Here is a tiny trained network, its code and every weight. The questions are about switching its units off for an input and a class, where a switched-off unit gives its printed mean instead of its output.

import numpy as np


def w(rows, s, z=0):
    codes = np.array(rows[::2]) - 128.0
    scale = np.full(codes.shape[1], s)
    scale[-1] = z or s
    return codes * scale


def f(y):
    return np.maximum(y, 0)


def log_softmax(a):
    a = a - a.max(-1, keepdims=True)
    return a - np.log(np.exp(a).sum(-1, keepdims=True))


def net(x, mask):
    res = np.array(x, float).reshape(1, 3) / 4 @ E
    y = f(res @ A[0][:, :-1].T + A[0][:, -1])
    res = res + np.where(mask, y, B[0][:, -1]) @ B[0][:, :-1]
    return log_softmax(res[-1] @ U[:, :-1].T + U[:, -1])


A, B = {}, {}
E = w([
[61,249,108,155,88,188,13,34,154,150],'x0',
[136,30,206,174,46,99,73,82,21,160],'x1',
[94,107,88,75,254,41,109,9,94,183],'x2',
],0.0091)
A[0] = w([
[161,90,126,143,106,130,96,106,153,143,246],'neuron 1',
[55,202,154,203,129,146,15,99,165,138,95],'neuron 2',
[114,36,149,157,87,111,67,113,44,168,66],'neuron 3',
[155,64,201,196,89,143,114,110,85,171,59],'neuron 4',
[142,133,154,162,108,233,150,169,144,124,195],'neuron 5',
[112,82,82,76,177,34,117,82,129,217,42],'neuron 6',
[164,15,126,135,137,74,235,162,138,74,109],'neuron 7',
[147,72,182,181,53,90,97,77,88,99,71],'neuron 8',
[64,133,116,90,218,63,87,85,81,157,134],'neuron 9',
[151,96,184,126,27,115,72,122,30,174,126],'neuron 10',
[113,143,121,193,22,193,146,179,142,88,167],'neuron 11',
[141,88,81,82,189,46,110,14,133,218,59],'neuron 12',
[125,82,132,144,126,141,80,144,112,155,187],'neuron 13',
[125,235,25,98,220,210,158,190,226,92,111],'neuron 14',
[175,166,184,159,47,174,129,202,154,118,61],'neuron 15',
[152,119,158,189,60,192,118,178,150,73,101],'neuron 16',
[131,201,34,51,145,158,191,164,236,97,28],'neuron 17',
[198,117,181,176,73,189,98,194,155,74,56],'neuron 18',
[79,197,129,140,80,185,1,83,154,138,98],'neuron 19',
[184,152,126,139,85,156,140,141,153,121,75],'neuron 20',
[169,38,158,92,162,71,182,213,117,127,54],'neuron 21',
[106,134,127,147,77,185,121,203,137,75,67],'neuron 22',
[163,29,158,103,175,125,203,193,124,108,80],'neuron 23',
[86,28,204,207,19,131,20,68,61,159,78],'neuron 24',
[103,190,80,186,88,233,80,30,137,178,69],'neuron 25',
[119,119,145,50,180,91,91,110,141,160,181],'neuron 26',
],0.0076,0.012)
B[0] = w([
[125,241,217,175,162,160,155,115,93,30,229],'neuron 1',
[180,110,187,83,50,154,147,132,108,182,206],'neuron 2',
[65,114,64,104,138,109,138,184,128,164,188],'neuron 3',
[101,94,61,97,111,90,179,171,134,163,173],'neuron 4',
[133,114,145,166,188,113,95,48,129,61,213],'neuron 5',
[155,95,26,161,123,118,62,97,167,163,184],'neuron 6',
[206,148,197,68,59,164,136,109,92,178,216],'neuron 7',
[106,115,58,121,110,92,170,181,125,121,180],'neuron 8',
[164,103,126,188,198,134,78,102,198,109,218],'neuron 9',
[71,146,104,120,151,91,178,175,120,110,215],'neuron 10',
[156,119,135,162,200,113,78,94,156,108,228],'neuron 11',
[142,46,67,204,155,91,31,116,210,168,208],'neuron 12',
[106,195,138,145,139,138,161,125,114,63,186],'neuron 13',
[55,126,105,133,125,101,204,210,69,115,249],'neuron 14',
[153,71,45,186,151,110,66,94,175,165,182],'neuron 15',
[158,99,84,193,166,119,61,119,179,128,192],'neuron 16',
[52,134,2,89,108,74,199,204,133,178,193],'neuron 17',
[155,66,42,158,160,87,62,88,212,198,180],'neuron 18',
[201,146,182,55,45,190,142,87,98,186,218],'neuron 19',
[140,80,63,112,138,116,112,131,138,156,146],'neuron 20',
[172,127,146,45,63,187,135,111,141,212,191],'neuron 21',
[149,77,61,156,177,82,93,82,176,189,167],'neuron 22',
[147,143,171,71,60,191,122,80,114,195,195],'neuron 23',
[69,137,62,99,121,92,187,192,114,129,232],'neuron 24',
[165,68,168,53,48,202,139,100,120,206,202],'neuron 25',
[158,146,134,158,172,117,99,117,135,43,206],'neuron 26',
],0.0082,0.014)
U = w([
[161,105,109,189,163,116,29,114,172,134,83],'0',
[187,121,179,57,54,170,109,123,121,165,90],'1',
[28,123,95,115,125,99,164,195,121,128,83],'2',
[131,175,239,179,181,140,108,114,96,3,248],'3',
],0.015,0.014)

Each question gives the input, the list of numbers given to net, and the class t.
The units are the neurons (one row each of A and B). Each row of codes is followed by its name. A weight is (code - 128) times the scale printed after its matrix; where a second scale follows, it is the last column's (A, B and U).
mask holds one flag per neuron, in row order. A switched-off neuron (its flag False) gives its mean, the last column of its row in B, instead of its output. The means were averaged over made-up inputs and are rounded, as every weight is.
A unit's drop is (log p(t) with every unit on - log p(t) with that unit switched off) / (log p(t) with every unit on - log p(t) with every unit switched off).
The circuit of an input: a set's keep is (log p(t) with only the set's units on - log p(t) with every unit switched off) / (log p(t) with every unit on - log p(t) with every unit switched off). Starting from the 12 units with the biggest drops (on a tie, the unit counted first), units are removed one at a time, each time the one whose removal leaves the highest keep (on an exact tie, the one counted first), for as long as the keep stays at least 0.8.
units of the circuit, in order: the units of the circuit, biggest drop first
k most important neurons: the k neurons with the biggest drops, biggest first
drop of u: that unit's drop, to one decimal
input [6,-4,5], class 1: units of the circuit, in order	(neuron 19)
input [7,8,-2], class 2: 2 most important neurons	(neuron 24; neuron 10)
input [-8,-5,-8], class 0: 3 most important neurons	(neuron 18; neuron 15; neuron 16)
input [-6,-6,6], class 0: 4 most important neurons	(neuron 12; neuron 19; neuron 9; neuron 6)
input [8,8,5], class 1: 2 most important neurons	(neuron 19; neuron 25)
input [7,-1,-6], class 1: 3 most important neurons	(neuron 19; neuron 25; neuron 2)
input [-7,5,-7], class 0: 3 most important neurons	(neuron 18; neuron 16; neuron 15)
input [-5,6,3], class 2: 3 most important neurons	(neuron 19; neuron 3; neuron 10)
input [-6,-3,-6], class 0: 2 most important neurons	(neuron 19; neuron 18)
input [1,3,1], class 3: 2 most important neurons	(neuron 17; neuron 14)
input [-3,3,1], class 3: drop of neuron 25	0.3
input [-1,-5,-1], class 2: drop of neuron 17	0.1
input [7,-2,0], class 1: drop of neuron 17	0.0
input [-1,7,-8], class 0: units of the circuit, in order	(neuron 16)
input [-1,-4,2], class 2: drop of neuron 13	0.1
